[[135 125]
 [123 115]
 [117 116]
 [121  99]
 [125 144]
 [133 120]
 [107 109]
 [111 120]
 [129 150]
 [145 135]
 [131 133]
 [104 105]]
->
[[104 105]
 [131 133]
 [145 135]
 [129 150]
 [111 120]
 [107 109]
 [133 120]
 [125 144]
 [121  99]
 [117 116]
 [123 115]
 [135 125]]

[[136 110 131 133 128]
 [130 105 131 122 127]
 [132 106 116 138 129]
 [136 110 126 140 127]
 [130 105 130 140 126]
 [132 105 128 111 126]
 [132 105 125 124 129]
 [120 109 117 122 121]
 [127 107 128 140 124]
 [123 104 129 114 127]]
->
[[123 104 129 114 127]
 [127 107 128 140 124]
 [120 109 117 122 121]
 [132 105 125 124 129]
 [132 105 128 111 126]
 [130 105 130 140 126]
 [136 110 126 140 127]
 [132 106 116 138 129]
 [130 105 131 122 127]
 [136 110 131 133 128]]

[[122 128 130 128 128 128 128 130 149 129 128 129 129]
 [133 128 119 133 128 128 127 127 127 123 127 121 126]
 [135 128 124 127 128 128 127 125  99 126 127 125 127]
 [128 128 132 114 128 128 127 125 136 132 124 133 129]
 [135 128 115 134 128 128 127 126 103 120 127 118 125]]
->
[[135 128 115 134 128 128 127 126 103 120 127 118 125]
 [128 128 132 114 128 128 127 125 136 132 124 133 129]
 [135 128 124 127 128 128 127 125  99 126 127 125 127]
 [133 128 119 133 128 128 127 127 127 123 127 121 126]
 [122 128 130 128 128 128 128 130 149 129 128 129 129]]

[[126 132 125 132 125 125 125 127 125 131 127 124 124 128 125 125]
 [143 111 104 115 104 103 103 143 103 106 144 115 103 146 104 138]]
->
[[143 111 104 115 104 103 103 143 103 106 144 115 103 146 104 138]
 [126 132 125 132 125 125 125 127 125 131 127 124 124 128 125 125]]

[[127 128 139 113]
 [126 128 135 119]
 [125 129 111 155]]
->
[[125 129 111 155]
 [126 128 135 119]
 [127 128 139 113]]

[[137 128 156 127 143 146 120 135 146 129 125 117 120 103 118 157]
 [114 135 114 123 111  99 122 114 136 131 114 140 115 114 120 122]]
->
[[114 135 114 123 111  99 122 114 136 131 114 140 115 114 120 122]
 [137 128 156 127 143 146 120 135 146 129 125 117 120 103 118 157]]
---
[[129 125 128 124]
 [129 125 128 125]
 [131 123 129 117]
 [133 125 129 101]
 [132 126 128 104]
 [132 124 128 104]
 [127 117 128 106]
 [127 126 127 131]]
->
[[124 128 125 129]
 [125 128 125 129]
 [117 129 123 131]
 [101 129 125 133]
 [104 128 126 132]
 [104 128 124 132]
 [106 128 117 127]
 [131 127 126 127]]

[[126 131 131 136 117 110 122 126 121 112 117 127]
 [112 124 122 127 127 125 133 136 146 110 113 139]
 [126 118 121 120 119 126 136 117 125 120 153 132]
 [118 123 123 133 126 123 129 122 139 126 119 114]
 [128 140 136 116 121 122 120 129 139 109 151 122]
 [122 128 131 127 131 130 128 132 115 117 132 118]]
->
[[127 117 112 121 126 122 110 117 136 131 131 126]
 [139 113 110 146 136 133 125 127 127 122 124 112]
 [132 153 120 125 117 136 126 119 120 121 118 126]
 [114 119 126 139 122 129 123 126 133 123 123 118]
 [122 151 109 139 129 120 122 121 116 136 140 128]
 [118 132 117 115 132 128 130 131 127 131 128 122]]

[[124 117 127 121]
 [145 115 132 136]
 [135 127 134 153]
 [110 129 123 129]
 [110 145 137 127]
 [110 139 136 132]
 [112 150 128 131]
 [134 119 134 153]
 [146 115 136 146]
 [138 118 119 129]
 [132 133 137 125]]
->
[[121 127 117 124]
 [136 132 115 145]
 [153 134 127 135]
 [129 123 129 110]
 [127 137 145 110]
 [132 136 139 110]
 [131 128 150 112]
 [153 134 119 134]
 [146 136 115 146]
 [129 119 118 138]
 [125 137 133 132]]

[[135 135 120  98 152 109]
 [113 128 142 143 122 119]
 [112 124 148 145 119 118]
 [116 126 141 145 120 124]]
->
[[109 152  98 120 135 135]
 [119 122 143 142 128 113]
 [118 119 145 148 124 112]
 [124 120 145 141 126 116]]

[[150 153 128 129 127 147 127 127 150 145 127 127]
 [127 127 127 124 128 127 128 129 127 127 129 129]
 [129 129 128 125 129 129 126 128 129 129 128 129]
 [130 130 128 128 112 130 118 111 130 130 112 110]
 [124 124 128 128 147 124 141 148 124 125 147 150]
 [140 141 128 127 126 140 126 126 141 138 126 126]
 [132 132 128 129 112 132 117 110 132 131 111 110]
 [143 145 128 128 123 141 125 124 143 142 124 123]]
->
[[127 127 145 150 127 127 147 127 129 128 153 150]
 [129 129 127 127 129 128 127 128 124 127 127 127]
 [129 128 129 129 128 126 129 129 125 128 129 129]
 [110 112 130 130 111 118 130 112 128 128 130 130]
 [150 147 125 124 148 141 124 147 128 128 124 124]
 [126 126 138 141 126 126 140 126 127 128 141 140]
 [110 111 131 132 110 117 132 112 129 128 132 132]
 [123 124 142 143 124 125 141 123 128 128 145 143]]

[[118 124 102 126 116 120 144 124 130 143 121]
 [130 129 127 128 127 127 128 126 128 128 130]
 [126 133 127 127 127 128 132 125 129 132 130]
 [129 128 126 128 130 128 127 129 127 126 128]
 [141 116 137 136 128 134 120 131 107 140 113]
 [128 121 130 130 128 128 122 132 128 127 125]]
->
[[121 143 130 124 144 120 116 126 102 124 118]
 [130 128 128 126 128 127 127 128 127 129 130]
 [130 132 129 125 132 128 127 127 127 133 126]
 [128 126 127 129 127 128 130 128 126 128 129]
 [113 140 107 131 120 134 128 136 137 116 141]
 [125 127 128 132 122 128 128 130 130 121 128]]
